Below is a small trained network, with its code and all its weights. Each question gives an input and a class and asks what happens when units are switched off, that is, made to give their printed mean instead of their output.

import numpy as np


def w(rows, s, z=0):
    codes = np.array(rows[::2]) - 128.0
    scale = np.full(codes.shape[1], s)
    scale[-1] = z or s
    return codes * scale


def f(y):
    return y / 2 * (1 + np.tanh(0.7978845608 * (y + 0.044715 * y**3)))


def log_softmax(a):
    a = a - a.max(-1, keepdims=True)
    return a - np.log(np.exp(a).sum(-1, keepdims=True))


def net(x, mask):
    res = np.array(x, float).reshape(1, 4) / 4 @ E
    y = f(res @ A[0][:, :-1].T + A[0][:, -1])
    res = res + np.where(mask, y, B[0][:, -1]) @ B[0][:, :-1]
    return log_softmax(res[-1] @ U[:, :-1].T + U[:, -1])


A, B = {}, {}
E = w([
[7,146,157,99,201,79],'x0',
[102,146,190,163,178,245],'x1',
[188,153,62,180,220,98],'x2',
[129,141,145,124,128,117],'x3',
],0.017)
A[0] = w([
[100,137,42,72,199,32,189],'N0',
[117,135,197,176,59,250,244],'N1',
[178,167,139,146,201,195,154],'N2',
[65,87,119,65,64,73,173],'N3',
[206,99,81,64,57,76,253],'N4',
[46,100,148,121,182,195,165],'N5',
],0.012,0.0062)
B[0] = w([
[76,110,152,199,175,105,233],'N0',
[169,88,149,66,84,68,237],'N1',
[210,128,106,183,252,213,196],'N2',
[74,69,168,135,116,198,228],'N3',
[99,188,79,137,72,142,252],'N4',
[102,187,188,79,149,115,204],'N5',
],0.017,0.022)
U = w([
[88,152,101,85,15,132,252],'0',
[147,223,21,213,130,87,208],'1',
[82,43,186,159,111,181,148],'2',
[100,64,112,207,155,4,102],'3',
[215,52,147,81,79,74,71],'4',
[206,72,93,159,140,198,135],'5',
[88,162,176,52,126,93,44],'6',
[115,216,161,181,167,173,53],'7',
],0.013,0.0045)

Each question gives the input, the list of numbers given to net, and the class t.
The units are the neurons (one row each of A and B). Each row of codes is followed by its name. A weight is (code - 128) times the scale printed after its matrix; where a second scale follows, it is the last column's (A, B and U).
mask holds one flag per neuron, in row order. A switched-off neuron (its flag False) gives its mean, the last column of its row in B, instead of its output. The means were averaged over made-up inputs and are rounded, as every weight is.
A unit's drop is (log p(t) with every unit on - log p(t) with that unit switched off) / (log p(t) with every unit on - log p(t) with every unit switched off).
The circuit of an input: a set's keep is (log p(t) with only the set's units on - log p(t) with every unit switched off) / (log p(t) with every unit on - log p(t) with every unit switched off). Starting from all 6 units, units are removed one at a time, each time the one whose removal leaves the highest keep (on an exact tie, the one counted first), for as long as the keep stays at least 0.8.
circuit, biggest first: the units of the circuit, biggest drop first
top k neurons: the k neurons with the biggest drops, biggest first
drop when u is switched off: that unit's drop, to one decimal
input [8,-3,-5,5], class 2: top neuron => (N3)
input [0,-8,7,-6], class 1: top 2 neurons => (N4 N1)
input [-1,6,1,-2], class 5: top 2 neurons => (N2 N1)
input [-3,-2,2,-5], class 1: top 2 neurons => (N3 N1)
input [2,-5,-1,5], class 2: top 2 neurons => (N3 N0)
input [-1,-2,-1,8], class 0: top 2 neurons => (N2 N0)
input [-1,-8,1,-3], class 1: top 2 neurons => (N4 N0)
input [2,7,-1,3], class 6: top 2 neurons => (N5 N1)
input [4,8,-2,-8], class 6: top 2 neurons => (N5 N1)
input [7,1,-6,-8], class 6: top 3 neurons => (N5 N2 N0)
input [-5,8,3,7], class 5: drop when N2 is switched off => 4.0
input [-5,2,-6,-3], class 4: drop when N1 is switched off => 0.6
input [-6,3,-7,5], class 4: drop when N1 is switched off => 0.5
input [-3,6,3,4], class 5: circuit, biggest first => (N2)
